Below are the code and all the weights of a small trained network. Each question names an input and a target symbol and asks about switching units off, where a switched-off unit gives its printed mean instead of its output.

import numpy as np


def w(rows, s, z=0):
    codes = np.array(rows[::2]) - 128.0
    scale = np.full(codes.shape[1], s)
    scale[-1] = z or s
    return codes * scale


def f(y):
    return np.maximum(y, 0)


def softmax(a):
    e = np.exp(a - a.max(-1, keepdims=True))
    return e / e.sum(-1, keepdims=True)


def log_softmax(a):
    a = a - a.max(-1, keepdims=True)
    return a - np.log(np.exp(a).sum(-1, keepdims=True))


def net(x, mask):
    ids = ['ΛΩαβγεμσ'.index(c) for c in x.split()]
    T = len(ids)
    res = E[ids] + P[:T]
    u = 0
    for l in range(2):
        q, k, v = (res @ M[l].T for M in (Q, K, V))
        z = softmax(np.where(np.tri(T) > 0, q @ k.T / 2**0.5, -1e9)) @ v
        res = res + np.where(mask[u], z, O[l][:, -1]) @ O[l][:, :-1]
        u += 1
        y = f(res @ A[l][:, :-1].T + A[l][:, -1])
        res = res + np.where(mask[u : u + 12], y, B[l][:, -1]) @ B[l][:, :-1]
        u += 12
    return log_softmax(res[-1] @ U[:, :-1].T + U[:, -1])


Q, K, V, O, A, B = {}, {}, {}, {}, {}, {}
E = w([
[158,89,203,208],'Λ',
[131,121,168,122],'Ω',
[186,139,115,39],'α',
[145,56,95,65],'β',
[232,250,210,103],'γ',
[117,206,199,114],'ε',
[206,48,177,219],'μ',
[127,82,147,164],'σ',
],0.016)
P = w([
[114,222,52,225],'0',
[136,176,99,207],'1',
[145,144,129,178],'2',
[140,119,152,149],'3',
[143,103,169,113],'4',
[141,85,182,79],'5',
[144,69,195,48],'6',
[143,60,210,19],'7',
[147,52,221,2],'8',
],0.01)
Q[0] = w([
[15,143,42,167],'L0H1',
[18,226,1,102],'L0H1',
],0.0062)
K[0] = w([
[154,213,2,136],'L0H1',
[115,140,59,244],'L0H1',
],0.0093)
V[0] = w([
[1,110,183,81],'L0H1',
[148,207,253,131],'L0H1',
],0.0091)
O[0] = w([
[70,179,69,247,60],'L0H1',
[247,198,2,153,255],'L0H1',
],0.0087,0.0098)
A[0] = w([
[86,130,248,151,253],'L0N1',
[141,119,97,192,143],'L0N2',
[37,184,148,28,133],'L0N3',
[32,72,160,207,129],'L0N4',
[116,38,125,226,132],'L0N5',
[141,2,91,197,42],'L0N6',
[176,166,180,153,111],'L0N7',
[200,42,200,152,130],'L0N8',
[137,202,209,117,138],'L0N9',
[81,107,107,106,224],'L0N10',
[98,10,33,112,122],'L0N11',
[185,21,45,120,89],'L0N12',
],0.0092,0.0069)
B[0] = w([
[127,95,71,109,169],'L0N1',
[143,179,141,145,159],'L0N2',
[90,98,133,168,137],'L0N3',
[84,142,209,127,134],'L0N4',
[87,127,120,159,165],'L0N5',
[53,172,137,116,163],'L0N6',
[107,103,132,164,224],'L0N7',
[132,111,100,114,253],'L0N8',
[55,66,118,148,189],'L0N9',
[48,127,86,95,142],'L0N10',
[246,124,203,180,143],'L0N11',
[132,175,127,126,212],'L0N12',
],0.012,0.011)
Q[1] = w([
[52,254,214,85],'L1H1',
[86,54,103,140],'L1H1',
],0.0053)
K[1] = w([
[116,123,254,222],'L1H1',
[51,131,194,28],'L1H1',
],0.0049)
V[1] = w([
[149,84,104,254],'L1H1',
[175,58,167,182],'L1H1',
],0.0097)
O[1] = w([
[143,130,254,89,255],'L1H1',
[188,105,167,240,204],'L1H1',
],0.0079,0.0047)
A[1] = w([
[83,64,166,90,213],'L1N1',
[126,133,3,226,147],'L1N2',
[155,36,214,172,25],'L1N3',
[146,153,237,91,125],'L1N4',
[100,93,208,47,120],'L1N5',
[103,40,33,193,108],'L1N6',
[93,164,202,226,174],'L1N7',
[228,113,83,246,77],'L1N8',
[22,69,218,193,171],'L1N9',
[224,239,65,197,132],'L1N10',
[196,83,129,179,29],'L1N11',
[246,6,59,110,2],'L1N12',
],0.0072,0.0046)
B[1] = w([
[47,146,90,39,156],'L1N1',
[194,107,62,82,168],'L1N2',
[92,148,190,191,161],'L1N3',
[212,52,127,122,161],'L1N4',
[144,89,36,198,142],'L1N5',
[161,142,136,59,162],'L1N6',
[151,24,99,238,163],'L1N7',
[55,202,182,68,231],'L1N8',
[83,27,114,87,154],'L1N9',
[153,148,163,172,247],'L1N10',
[92,115,224,67,173],'L1N11',
[107,129,125,2,206],'L1N12',
],0.0067,0.012)
U = w([
[159,255,166,70,3],'Λ',
[164,178,17,66,161],'Ω',
[47,132,134,106,122],'α',
[189,119,69,212,254],'β',
[172,92,196,125,6],'γ',
[149,235,195,110,172],'ε',
[132,77,197,42,106],'μ',
[20,194,216,52,148],'σ',
],0.0077,0.0058)

Each question gives the input, a string of symbols that net reads in full, and the target symbol t.
The units are the heads (2 rows each of Q, K, V and O) and the neurons (one row each of A and B). Each row of codes is followed by its name. A weight is (code - 128) times the scale printed after its matrix; where a second scale follows, it is the last column's (O, A, B and U).
mask holds one flag per unit, layer by layer, with each layer's heads first. A switched-off unit (its flag False) gives its mean, the last column of its rows in O or B, instead of its output. The means were averaged over made-up inputs and are rounded, as every weight is.
A unit's drop is (log p(t) with every unit on - log p(t) with that unit switched off) / (log p(t) with every unit on - log p(t) with every unit switched off).
The circuit of an input: a set's keep is (log p(t) with only the set's units on - log p(t) with every unit switched off) / (log p(t) with every unit on - log p(t) with every unit switched off). Starting from the 12 units with the biggest drops (on a tie, the unit counted first), units are removed one at a time, each time the one whose removal leaves the highest keep (on an exact tie, the one counted first), for as long as the keep stays at least 0.8.
units of the circuit, in order: the units of the circuit, biggest drop first
most important unit: the unit with the biggest drop
k most important neurons of layer l: the k neurons of layer l with the biggest drops, biggest first
input Λ Λ γ, target γ: most important unit => L1H1
input μ σ γ μ, target Λ: units of the circuit, in order => (L0H1 L0N12 L1N8)
input β β μ μ α α ε Ω μ, target β: units of the circuit, in order => (L0H1 L1N7)
input σ α ε ε μ σ Ω σ, target β: units of the circuit, in order => (L0H1 L1N8 L1N12)
input μ μ Λ, target μ: units of the circuit, in order => (L1N9 L1H1)
input γ γ γ γ γ γ ε ε α, target ε: units of the circuit, in order => (L0H1 L0N9 L0N8 L1N10)
input ε μ γ, target μ: units of the circuit, in order => (L0N9 L0H1 L1H1 L1N4)
input β Λ α α ε γ σ α μ, target Ω: units of the circuit, in order => (L1H1 L0N8 L0N7)
input μ Λ μ ε ε α, target ε: 3 most important neurons of layer 0 => (L0N8 L0N1 L0N9)
input γ γ γ Ω, target ε: 2 most important neurons of layer 0 => (L0N7 L0N9)
input μ ε μ μ μ ε μ Ω, target β: 3 most important neurons of layer 1 => (L1N8 L1N12 L1N11)
input Ω α ε γ μ Ω ε Λ, target β: 2 most important neurons of layer 1 => (L1N7 L1N12)
input β ε γ γ γ α, target Λ: 3 most important neurons of layer 0 => (L0N9 L0N12 L0N7)
input ε ε μ Λ Λ α ε μ μ, target β: units of the circuit, in order => (L0H1)
input Λ β μ, target μ: 2 most important neurons of layer 1 => (L1N9 L1N6)
input α α ε α Λ σ γ α, target Ω: 3 most important neurons of layer 1 => (L1N8 L1N11 L1N3)
input μ γ α ε μ α μ, target Ω: 2 most important neurons of layer 0 => (L0N8 L0N1)
input γ α Ω Ω, target Ω: 2 most important neurons of layer 0 => (L0N11 L0N12)
input β α μ ε σ, target β: 2 most important neurons of layer 1 => (L1N12 L1N7)
input ε γ μ γ, target μ: most important unit => L0N9
